Moves between units:
g: RL->DN, DL->FH, MM->JG, DM->RH, JB->CC, BM->RR, CG->HS, NT->ZP, FP->NT, JM->PR, LF->DT, QQ->QR, ZJ->MM, PF->TD, FQ->QQ, JH->NJ, PH->JP, GB->JH, QS->BG, TD->SB, MZ->SD, BT->JL, HC->FZ, CC->FQ, FH->JQ, RP->CT, CZ->FB, CT->SJ, MQ->DR, QP->JM, JP->CZ, SB->DL, PJ->TM, HH->FT, JL->PF, HL->CF, QR->HH, LL->LF, FZ->PH, BG->GB, FT->PJ, TG->SF, DR->QH, DN->TG, QH->PM, NJ->HN, NM->HC, FB->BT, CF->RL, HN->DM, DT->NM, PR->BM, SF->ZJ, PC->RP, JQ->HL, HS->JB, SD->QS, ZP->PC, PM->MZ, RH->LL, SJ->QP, RR->CG, MG->FP, TM->MQ, JG->MG
i: RL->FZ, DL->LL, MM->BT, DM->FT, JB->MG, BM->SF, CG->MM, NT->SB, FP->TD, JM->DN, LF->MQ, QQ->ZP, ZJ->FB, PF->HN, FQ->NT, JH->QQ, PH->SD, GB->FQ, QS->JB, TD->DM, MZ->CG, BT->JH, HC->PM, CC->FP, FH->LF, RP->JQ, CZ->BG, CT->HL, MQ->JM, QP->RL, JP->QS, SB->RH, PJ->SJ, HH->RP, JL->NJ, HL->NM, QR->PC, LL->TM, FZ->MZ, BG->CC, FT->CT, TG->JP, DR->PR, DN->PH, QH->BM, NJ->QR, NM->QH, FB->GB, CF->HC, HN->HH, DT->DR, PR->TG, SF->CZ, PC->FH, JQ->DT, HS->JG, SD->HS, ZP->DL, PM->RR, RH->PJ, SJ->CF, RR->ZJ, MG->PF, TM->QP, JG->JL
r: RL->PM, DL->PJ, MM->GB, DM->RP, JB->JL, BM->JP, CG->FB, NT->DM, FP->HN, JM->FZ, LF->QP, QQ->SB, ZJ->BG, PF->QR, FQ->TD, JH->NT, PH->CG, GB->FP, QS->JG, TD->HH, MZ->ZJ, BT->FQ, HC->BM, CC->PF, FH->TM, RP->LF, CZ->JB, CT->DT, MQ->RL, QP->HC, JP->HS, SB->FT, PJ->HL, HH->FH, JL->QQ, HL->DR, QR->DL, LL->SJ, FZ->RR, BG->MG, FT->JQ, TG->SD, DR->DN, DN->MZ, QH->TG, NJ->ZP, NM->PR, FB->CC, CF->QH, HN->PC, DT->JM, PR->PH, SF->QS, PC->LL, JQ->MQ, HS->BT, SD->MM, ZP->RH, PM->SF, RH->CT, SJ->NM, RR->CZ, MG->NJ, TM->CF, JG->JH
n: RL->DR, DL->HH, MM->QS, DM->ZP, JB->FB, BM->FZ, CG->JP, NT->NJ, FP->JH, JM->NM, LF->CT, QQ->PF, ZJ->SD, PF->FQ, FQ->JL, JH->MG, PH->BM, GB->JG, QS->ZJ, TD->QQ, MZ->TG, BT->JB, HC->JM, CC->BT, FH->FT, RP->RH, CZ->CG, CT->LL, MQ->HL, QP->DT, JP->RR, SB->QR, PJ->FH, HH->SB, JL->CC, HL->TM, QR->TD, LL->RP, FZ->PR, BG->MM, FT->DL, TG->PM, DR->CF, DN->QH, QH->RL, NJ->FP, NM->QP, FB->HS, CF->MQ, HN->NT, DT->SJ, PR->HC, SF->MZ, PC->DM, JQ->PJ, HS->CZ, SD->SF, ZP->HN, PM->DN, RH->PC, SJ->LF, RR->PH, MG->GB, TM->JQ, JG->BG
f: RL->HL, DL->TD, MM->SF, DM->NJ, JB->CG, BM->JM, CG->BM, NT->MG, FP->JG, JM->SJ, LF->RH, QQ->CC, ZJ->TG, PF->BT, FQ->JB, JH->BG, PH->HC, GB->QS, QS->MZ, TD->JL, MZ->QH, BT->CZ, HC->DT, CC->HS, FH->SB, RP->ZP, CZ->PH, CT->PC, MQ->PJ, QP->CT, JP->FZ, SB->PF, PJ->HH, HH->QQ, JL->FB, HL->FH, QR->FQ, LL->DM, FZ->NM, BG->SD, FT->QR, TG->RL, DR->TM, DN->CF, QH->MQ, NJ->GB, NM->LF, FB->JP, CF->JQ, HN->JH, DT->LL, PR->QP, SF->DN, PC->NT, JQ->DL, HS->RR, SD->PM, ZP->FP, PM->DR, RH->HN, SJ->RP, RR->PR, MG->MM, TM->FT, JG->ZJ
o: RL->HC, DL->RH, MM->FB, DM->HH, JB->JG, BM->TG, CG->ZJ, NT->TD, FP->PF, JM->RL, LF->TM, QQ->NT, ZJ->CZ, PF->NJ, FQ->FP, JH->FQ, PH->MZ, GB->CC, QS->HS, TD->HN, MZ->RR, BT->GB, HC->QH, CC->MG, FH->LL, RP->FH, CZ->QS, CT->JQ, MQ->QP, QP->CF, JP->SD, SB->DM, PJ->CT, HH->PC, JL->JH, HL->DT, QR->ZP, LL->PJ, FZ->PM, BG->JB, FT->RP, TG->PH, DR->JM, DN->FZ, QH->PR, NJ->QQ, NM->DR, FB->BG, CF->NM, HN->QR, DT->MQ, PR->DN, SF->JP, PC->DL, JQ->LF, HS->MM, SD->CG, ZP->SB, PM->BM, RH->FT, SJ->HL, RR->SF, MG->JL, TM->SJ, JG->BT

The rows follow the links: the fewer symbols apart two units are, the more alike their rows tend to be.

Each row is also shifted at random along 6 hidden directions that mean nothing.

Some units, each with a row of numbers:
JM
[38,10,7,-28,-11,-9,9,-6,14,-9,3,11,-19,4,-28,7,-6,-3,25,-9,2,33,4,-5,3,-9,2,0,3,-15,-2,16]
BM
[-4,-17,-7,-15,-9,-13,7,0,7,1,-5,13,2,11,-19,9,2,-2,2,6,-3,18,7,-8,-6,-21,4,12,13,-15,3,5]
BT
[18,7,-8,14,17,2,-15,-13,-9,3,21,-26,13,-1,7,-3,7,13,3,6,1,-21,9,3,-18,4,4,-1,-1,19,-6,-21]
FQ
[62,-3,10,-31,8,-2,8,-8,0,10,-3,5,-2,-7,-16,-9,12,2,19,0,-22,2,12,-16,1,-1,-6,-5,5,14,0,-28]
FT
[-35,2,13,6,19,10,0,1,5,16,-13,-6,-46,-22,13,-4,3,-6,-16,-18,5,-2,-30,-13,29,24,-12,-36,-2,1,22,3]
JH
[13,6,-8,10,-1,6,2,4,-10,0,-4,-3,-10,11,18,-16,1,9,-3,5,8,-7,-12,-3,-9,11,6,-12,-11,14,-12,4]
SJ
[-3,20,15,-15,-23,2,12,7,0,-16,-1,16,-9,-2,-6,9,-19,-4,16,-6,2,22,7,17,9,-2,-10,8,-6,-8,-13,28]
NJ
[-19,-5,11,-31,-8,-3,8,-16,-6,-11,26,-21,9,-6,9,-13,11,6,-1,5,-22,-18,7,-7,1,28,-10,1,-9,12,-4,-11]
QH
[-10,-1,-2,-15,0,-6,2,-12,13,-8,15,-10,10,4,-20,7,5,0,7,-2,-1,3,7,-9,-4,1,9,3,3,-17,8,-5]
BG
[2,5,-21,31,11,6,-8,6,-15,14,-8,-5,-14,16,16,-2,-5,12,-9,10,20,2,-3,1,-17,-21,4,-10,0,13,-13,4]
PJ
[-23,11,10,9,-4,8,-2,5,0,-4,-1,1,2,-12,8,3,-11,-8,-5,-7,1,-4,-2,15,15,7,-8,-1,-8,-3,2,8]
NM
[-1,18,-5,18,1,3,-9,-7,11,-20,23,-18,32,4,-4,3,-3,0,7,-4,11,-16,6,13,-8,14,20,7,-10,-11,1,-2]
MZ
[17,-9,-12,24,10,-6,-10,14,4,7,-19,14,-21,8,-2,5,6,2,-5,-4,23,9,-27,-8,-9,-5,12,-4,13,-6,9,14]
QP
[-42,16,-11,8,-19,8,12,2,2,-8,-3,2,5,20,0,3,-21,-2,-2,4,14,14,12,11,1,-15,8,0,-15,-17,-13,21]
RL
[-8,5,1,-17,-4,-2,11,-4,13,-6,0,4,-13,6,-19,7,0,0,11,-5,3,16,1,-11,2,-1,8,-7,1,-17,5,7]
CF
[31,13,-12,-19,-3,-9,-3,-28,17,0,25,-17,10,9,-33,5,-18,-7,17,-2,-2,25,37,5,5,-42,4,3,-3,-14,-5,-8]
DM
[29,-11,-10,9,9,-2,-13,-9,9,13,-2,-5,22,-6,3,-16,-1,-17,-14,-1,-9,-11,5,1,17,-16,2,-3,-4,4,11,-26]
MG
[34,7,-27,19,20,3,-11,-15,-3,21,4,-23,-18,16,8,-17,-4,9,-6,5,14,2,1,-10,-9,-24,9,-27,-9,17,-8,-13]
MM
[5,1,-5,7,-1,-3,-6,3,-17,-2,7,-2,-4,5,8,7,-3,13,2,9,5,3,3,10,-20,-10,-6,13,7,13,-16,10]
JL
[-23,-1,-13,-18,-8,1,8,-17,-12,3,17,-21,2,16,8,-11,-6,11,-4,17,-10,1,23,-4,-8,-18,-7,-2,-11,11,-19,-6]

The symbols that take the first to the second take the third to the fourth, perhaps in another order. What is the fourth?
Answer with the unit's name.
A [-25,11,15,7,0,13,16,22,7,-14,-18,22,22,-5,-7,10,13,0,11,-6,1,-18,-8,-2,-4,37,16,2,-1,-18,11,-7]
B [16,22,-7,17,0,3,-5,-1,12,-11,7,-7,-14,10,-4,1,-9,1,9,-11,25,11,-12,6,-1,7,16,-12,-9,-11,-2,21]
C [-11,-4,10,8,21,6,-6,8,-11,7,-2,-1,7,-15,2,13,19,13,2,4,-6,-23,-2,-5,-17,17,-4,4,16,11,8,-23]
D QS

A [-2,-11,-1,-17,-19,-5,10,-1,-2,2,-9,7,-17,7,12,-19,-6,-8,-11,2,-7,13,-7,-5,16,-6,-10,-6,-9,4,-7,16]
B [-28,3,4,8,-14,8,8,13,-3,2,-19,20,13,-3,6,2,-16,-14,-8,2,-4,3,10,17,17,-14,-9,7,-7,-5,-4,7]
C [-7,-11,15,-12,0,0,2,0,2,-2,-1,0,15,-18,9,-12,13,-7,-8,-4,-20,-24,-8,-5,15,29,-6,-1,-3,5,13,-17]
D PJ

A [14,16,4,6,0,6,-1,3,7,1,-7,9,5,-6,-10,5,-14,-9,9,-7,2,9,12,12,12,-14,0,-1,-6,-7,-1,-1]
B [2,-10,-8,-4,-7,-1,3,-1,4,20,-19,13,0,0,-4,-8,-16,-18,-14,1,-9,17,15,4,24,-41,-11,-3,-3,-4,1,-4]
C [14,-8,-14,0,8,-9,-7,-13,18,2,11,-10,16,7,-22,4,6,-4,3,-2,3,3,8,-9,-6,-13,18,3,6,-15,12,-14]
D QP

A [18,-8,-3,-4,4,-5,-13,-18,6,1,19,-21,10,-8,9,-18,4,-7,-10,-4,-9,-13,-2,0,14,6,-3,-5,-6,9,7,-12]
B [-15,-8,-1,12,-6,3,-4,3,1,-1,-2,-1,17,-6,19,-13,-3,-11,-19,0,-4,-16,-6,9,15,8,-3,2,-9,4,4,0]
C [-23,23,8,12,9,12,-4,-2,9,-10,10,-14,-6,-8,0,6,0,3,7,-14,14,-10,-11,3,4,29,9,-14,-10,-8,9,4]
D NM

A [-28,-13,4,10,-19,7,8,18,-5,-3,-21,23,47,-4,16,-8,-3,-17,-17,8,-17,-21,8,16,12,2,-3,21,-8,-3,-1,-8]
B [2,-10,-13,17,5,3,-12,-6,7,13,-4,-8,21,-3,11,-16,-4,-16,-22,0,-4,-13,3,3,17,-13,3,-4,-8,3,8,-18]
C [-59,1,0,2,-6,3,13,9,5,-12,-5,2,-24,10,4,5,7,7,-6,-4,18,3,-28,-12,-5,30,12,-12,-2,-18,7,27]
D QH

A [20,-2,12,-12,-2,1,0,-2,6,6,-5,12,34,-19,-18,7,-8,-18,7,-3,-23,-2,32,13,19,-22,-12,15,3,-4,5,-27]
B [-32,12,-8,8,-7,8,6,-2,8,-9,4,-4,19,11,-7,5,-7,-2,2,2,7,-1,12,5,-2,-3,14,1,-11,-17,-2,2]
C [22,0,2,-21,-1,-1,4,-10,-2,0,8,-11,-23,2,7,-17,4,7,3,0,-5,3,-9,-12,3,13,-6,-16,-7,15,-5,2]
D DL

A [-6,2,-7,10,9,10,6,8,-15,16,-16,5,-8,7,7,0,2,12,-1,9,2,-3,5,-7,-14,-12,-1,-8,1,12,-9,-10]
B [22,-17,16,-22,-2,4,19,15,3,15,-40,35,6,-11,-7,-11,13,-14,1,-2,-27,-6,-1,-18,20,5,-7,-4,3,1,13,-25]
C [13,-13,-15,11,-9,6,9,11,-3,9,-26,18,34,14,10,-21,-1,-10,-13,13,-10,-13,7,-2,3,-14,10,4,-12,3,-5,-18]
D PJ

A [2,7,-8,28,29,4,-22,-9,-10,6,19,-31,-8,-5,13,3,10,17,-4,0,14,-21,-9,-1,-19,14,4,-10,4,19,2,-12]
B [51,-4,-13,24,10,-2,-20,-3,10,15,-8,-4,-10,-2,9,-20,-8,-15,-14,-9,11,4,-15,2,21,-16,4,-16,-6,7,7,0]
C [-4,13,19,1,16,9,-9,-6,8,-1,11,-9,22,-28,-8,9,3,-7,8,-13,-11,-19,12,9,14,18,-4,0,-1,-1,16,-26]
D MZ

A [9,3,13,-36,-6,-5,8,-11,-15,-4,18,-9,-14,-4,-4,5,2,15,17,7,-16,9,15,-4,-11,0,-18,6,5,16,-15,-1]
B [4,-4,5,13,9,-1,-7,10,-12,0,-1,5,6,-7,4,12,10,12,4,4,0,-12,-4,5,-18,10,-2,14,15,11,-1,-5]
C [14,-12,3,3,-9,9,15,23,-3,6,-39,33,13,3,12,-17,8,-9,-7,4,-10,-13,-11,-7,9,10,5,-2,-6,3,1,-9]
D JH

A [17,-1,-8,9,5,4,-2,-1,0,8,-7,-7,-20,6,18,-24,4,1,-10,-3,8,-7,-22,-12,6,12,7,-24,-12,11,0,1]
B [2,-13,-2,-10,4,-4,11,7,12,8,-23,21,-6,7,-24,9,10,-4,5,-1,-1,13,-4,-19,-2,-9,10,-2,13,-18,13,-6]
C [-18,-17,-11,-4,10,-9,-3,-4,3,13,-2,-2,-20,6,-11,11,6,3,-8,3,4,14,-3,-15,-6,-19,-2,-4,17,-7,9,1]
D RH

A [13,-3,5,26,15,-3,-16,13,6,-13,2,2,-7,-7,5,8,19,6,0,-10,19,-15,-40,-3,-13,39,16,1,13,-3,17,11]
B [-25,-1,-9,-19,-20,0,17,-2,-20,1,1,0,-4,19,7,-3,-11,12,0,20,-8,13,24,1,-14,-25,-11,8,-5,9,-27,9]
C [8,4,-32,26,6,6,-9,-10,-11,11,8,-21,15,24,15,-14,-10,9,-11,16,10,-8,17,4,-17,-28,11,-4,-13,14,-19,-10]
D PC

A [-8,4,-11,2,-29,1,12,7,-18,-13,0,3,-2,25,26,-19,-11,8,-6,16,7,5,-4,10,-11,-1,1,5,-18,11,-30,30]
B [-11,-6,12,-30,-38,-9,12,-2,-12,-28,19,-1,10,5,19,-15,-5,0,-1,8,-14,-2,0,12,3,21,-14,20,-12,9,-19,27]
C [9,-5,-10,5,-12,-11,0,6,6,-10,-4,11,-14,17,-5,3,-3,1,0,1,18,21,-16,-1,-8,-7,12,7,6,-12,-3,30]
D SF

A [37,-4,1,10,26,-12,-27,-10,2,4,20,-20,-23,-12,-6,10,13,11,3,-9,13,0,-18,-6,-11,8,1,-4,20,9,11,0]
B [29,-1,8,-34,-24,-11,9,-8,-8,-15,16,-4,-16,6,7,-16,-4,3,9,3,-9,14,-2,1,2,8,-13,4,-9,13,-19,22]
C [29,-3,3,-25,11,-5,1,-13,-9,14,9,-6,-3,-6,-18,8,4,9,16,7,-18,8,27,-7,-11,-24,-15,4,13,14,-6,-25]
D HH

A [46,4,0,-17,4,-1,5,-7,-4,9,-2,-2,-29,5,-2,-12,3,7,11,1,-2,11,-3,-14,-1,-4,-4,-17,-3,15,-9,-3]
B [17,13,14,5,-5,3,-6,8,1,-6,-4,8,-20,-13,7,-1,-13,-9,3,-14,9,12,-15,15,20,7,-11,-4,-4,3,-1,23]
C [-16,16,17,6,2,13,8,15,3,0,-18,17,-11,-14,0,8,-5,-5,5,-12,3,2,-7,6,16,15,-5,-10,-5,-7,6,5]
D PH

A [-2,-1,-14,-2,-16,3,10,1,-14,-3,-1,2,23,20,12,-14,-7,5,-3,19,-7,-5,18,5,-13,-14,3,10,-14,10,-23,-3]
B [19,0,6,5,-15,6,10,17,-12,-14,-12,16,28,5,17,-14,7,2,4,9,-8,-23,-5,6,-11,25,7,12,-10,12,-12,-3]
C [10,-8,-9,-10,19,-14,-12,-20,0,20,12,-19,-56,1,-11,10,1,10,-2,-4,10,30,-7,-17,-5,-27,-13,-18,19,5,5,9]
D CZ

A [4,4,-8,-3,-3,3,5,-5,-10,1,5,-11,-15,11,15,-15,-1,10,-2,7,2,0,-4,-7,-7,5,-1,-13,-11,14,-13,5]
B [18,-4,2,14,16,6,-7,1,6,9,-8,-6,-7,-8,15,-21,14,-4,-12,-8,1,-23,-27,-13,12,28,7,-23,-7,10,15,-14]
C [-21,7,-2,15,-4,9,-1,5,2,4,-9,6,26,-5,1,4,-16,-13,-6,1,-3,-4,20,17,13,-18,-3,6,-7,-6,0,-9]
D QP

A [-81,-13,-23,15,-3,-1,3,-2,3,-3,5,-12,13,20,7,4,3,4,-23,10,12,-8,-1,-6,-11,-2,16,1,-3,-19,5,7]
B [-35,-12,8,-15,10,1,-4,-18,7,12,11,-19,9,-21,1,-6,6,-11,-15,-4,-23,-16,9,-7,23,6,-15,-8,0,1,19,-27]
C [8,-15,8,-8,10,-1,6,16,-9,15,-25,26,2,-7,-15,17,13,4,7,7,-15,2,10,-9,-11,-15,-8,12,23,2,5,-21]
D TM

A [-20,-9,-27,8,4,-4,4,-5,14,16,-14,1,-9,24,-15,1,-3,-4,-11,3,12,18,2,-17,-2,-33,16,-13,3,-22,7,0]
B [-51,0,-4,5,-2,7,8,7,-22,3,-2,-5,-15,10,19,4,-1,18,-9,13,5,-1,0,-1,-17,-1,-7,-2,0,10,-13,12]
C [-1,8,-9,22,0,-1,-22,-13,4,-3,22,-24,6,-6,15,-9,-17,-9,-16,-6,10,-2,0,21,15,-9,-4,-3,-11,5,-2,11]
D HC

A [55,6,-12,5,-13,-5,-10,-9,-10,-14,23,-12,33,14,9,-16,-7,5,8,13,-2,-8,18,16,-16,-10,6,19,-11,18,-25,-2]
B [47,1,-16,12,10,4,-1,2,-9,18,-14,6,11,13,-2,-7,-3,4,5,12,-1,0,18,-3,-13,-32,5,-1,-1,13,-13,-22]
C [-20,-21,-25,14,2,-8,-6,0,-2,14,-5,1,13,16,-6,9,-3,0,-16,14,5,6,13,-3,-13,-41,5,11,13,-9,0,-5]
D TG

